Here is a tiny trained network, its code and every weight. The questions are about switching its units off for an input and a class, where a switched-off unit gives its printed mean instead of its output.

import numpy as np


def w(rows, s, z=0):
    codes = np.array(rows[::2]) - 128.0
    scale = np.full(codes.shape[1], s)
    scale[-1] = z or s
    return codes * scale


def f(y):
    return y / 2 * (1 + np.tanh(0.7978845608 * (y + 0.044715 * y**3)))


def log_softmax(a):
    a = a - a.max(-1, keepdims=True)
    return a - np.log(np.exp(a).sum(-1, keepdims=True))


def net(x, mask):
    res = np.array(x, float).reshape(1, 6) / 4 @ E
    y = f(res @ A[0][:, :-1].T + A[0][:, -1])
    res = res + np.where(mask, y, B[0][:, -1]) @ B[0][:, :-1]
    return log_softmax(res[-1] @ U[:, :-1].T + U[:, -1])


A, B = {}, {}
E = w([
[243,94,59],'x0',
[190,210,217],'x1',
[131,127,128],'x2',
[125,126,126],'x3',
[128,126,126],'x4',
[152,1,179],'x5',
],0.0081)
A[0] = w([
[99,128,174,96],'N0',
[114,182,66,148],'N1',
[80,99,84,89],'N2',
[131,141,119,216],'N3',
[112,176,74,93],'N4',
[127,28,156,131],'N5',
[169,123,104,134],'N6',
[186,127,110,99],'N7',
[181,131,106,102],'N8',
[89,83,96,140],'N9',
[129,133,122,199],'N10',
[171,116,107,87],'N11',
[112,102,103,132],'N12',
[127,182,76,140],'N13',
[162,146,173,103],'N14',
[169,155,175,97],'N15',
[108,171,75,107],'N16',
[128,127,129,183],'N17',
[117,76,89,113],'N18',
[96,109,53,134],'N19',
[69,138,167,113],'N20',
[177,170,95,129],'N21',
[150,147,169,102],'N22',
[127,75,159,97],'N23',
[131,129,124,255],'N24',
[154,126,108,134],'N25',
[158,179,158,149],'N26',
[83,202,108,129],'N27',
[166,118,117,148],'N28',
[165,161,161,111],'N29',
[2,154,205,95],'N30',
[112,117,105,106],'N31',
[97,137,148,127],'N32',
[78,145,149,83],'N33',
[78,161,147,120],'N34',
[112,54,169,132],'N35',
[188,126,115,131],'N36',
[173,135,31,126],'N37',
[115,98,73,107],'N38',
[94,130,168,101],'N39',
[130,163,99,155],'N40',
[81,94,106,110],'N41',
[79,104,66,92],'N42',
[87,98,78,111],'N43',
],0.015,0.0092)
B[0] = w([
[140,141,2,150],'N0',
[166,89,154,199],'N1',
[157,199,102,159],'N2',
[80,97,205,202],'N3',
[226,104,130,163],'N4',
[171,117,157,227],'N5',
[105,133,99,164],'N6',
[127,124,67,161],'N7',
[128,121,66,158],'N8',
[117,154,148,184],'N9',
[56,95,184,183],'N10',
[136,141,95,145],'N11',
[138,155,159,152],'N12',
[165,56,132,188],'N13',
[165,185,145,158],'N14',
[146,205,134,165],'N15',
[228,108,149,165],'N16',
[83,102,170,168],'N17',
[145,150,150,171],'N18',
[124,184,188,188],'N19',
[93,123,66,180],'N20',
[124,105,101,180],'N21',
[162,161,116,149],'N22',
[164,108,74,161],'N23',
[24,102,208,244],'N24',
[95,140,96,148],'N25',
[132,138,167,192],'N26',
[135,92,121,204],'N27',
[84,123,110,166],'N28',
[153,190,149,164],'N29',
[134,128,88,255],'N30',
[188,153,135,130],'N31',
[140,98,85,151],'N32',
[132,130,98,151],'N33',
[118,113,99,174],'N34',
[177,87,132,204],'N35',
[71,147,75,177],'N36',
[82,145,88,207],'N37',
[135,169,134,161],'N38',
[150,122,51,152],'N39',
[142,57,141,169],'N40',
[126,167,127,161],'N41',
[162,197,129,169],'N42',
[146,166,152,169],'N43',
],0.0079,0.0088)
U = w([
[186,246,136,66],'0',
[224,57,115,44],'1',
[101,114,133,254],'2',
[99,121,131,216],'3',
[99,136,29,16],'4',
[96,122,149,161],'5',
],0.011,0.0045)

Each question gives the input, the list of numbers given to net, and the class t.
The units are the neurons (one row each of A and B). Each row of codes is followed by its name. A weight is (code - 128) times the scale printed after its matrix; where a second scale follows, it is the last column's (A, B and U).
mask holds one flag per neuron, in row order. A switched-off neuron (its flag False) gives its mean, the last column of its row in B, instead of its output. The means were averaged over made-up inputs and are rounded, as every weight is.
A unit's drop is (log p(t) with every unit on - log p(t) with that unit switched off) / (log p(t) with every unit on - log p(t) with every unit switched off).
The circuit of an input: a set's keep is (log p(t) with only the set's units on - log p(t) with every unit switched off) / (log p(t) with every unit on - log p(t) with every unit switched off). Starting from the 12 units with the biggest drops (on a tie, the unit counted first), units are removed one at a time, each time the one whose removal leaves the highest keep (on an exact tie, the one counted first), for as long as the keep stays at least 0.8.
circuit, biggest first: the units of the circuit, biggest drop first
unit that matters most: the unit with the biggest drop
k most important neurons: the k neurons with the biggest drops, biggest first
drop when u is switched off: that unit's drop, to one decimal
input [8,-5,-2,-8,3,1], class 4: unit that matters most => N37
input [-4,-2,6,-1,-1,8], class 1: circuit, biggest first => N35; N5
input [-6,0,-2,-1,2,4], class 4: 4 most important neurons => N0; N30; N20; N39
input [7,2,-3,5,-5,-5], class 4: circuit, biggest first => N37; N36
input [-8,0,-1,4,-4,7], class 4: 3 most important neurons => N0; N20; N30
input [0,7,-4,-4,6,3], class 0: circuit, biggest first => N15; N14
input [-3,6,-6,-7,2,8], class 1: circuit, biggest first => N35; N23
input [8,-8,1,3,8,-3], class 0: circuit, biggest first => N19; N42
input [-6,-8,0,-8,3,-7], class 0: circuit, biggest first => N42; N2
input [-7,-1,-1,0,-6,-5], class 4: circuit, biggest first => N30; N20
input [-7,-2,4,-2,-1,-4], class 4: 2 most important neurons => N30; N20
input [-4,7,5,4,1,4], class 0: 2 most important neurons => N15; N14
input [-8,-6,-3,7,-5,8], class 1: 3 most important neurons => N35; N5; N23
input [-1,7,-8,8,-3,-8], class 1: unit that matters most => N13
input [-7,0,4,3,1,7], class 1: 2 most important neurons => N35; N5
input [-7,8,-2,5,3,3], class 0: drop when N15 is switched off => 0.3
input [6,-5,5,-3,-2,-8], class 1: drop when N4 is switched off => 0.3
input [7,-8,-7,-8,-5,5], class 0: drop when N43 is switched off => 0.0
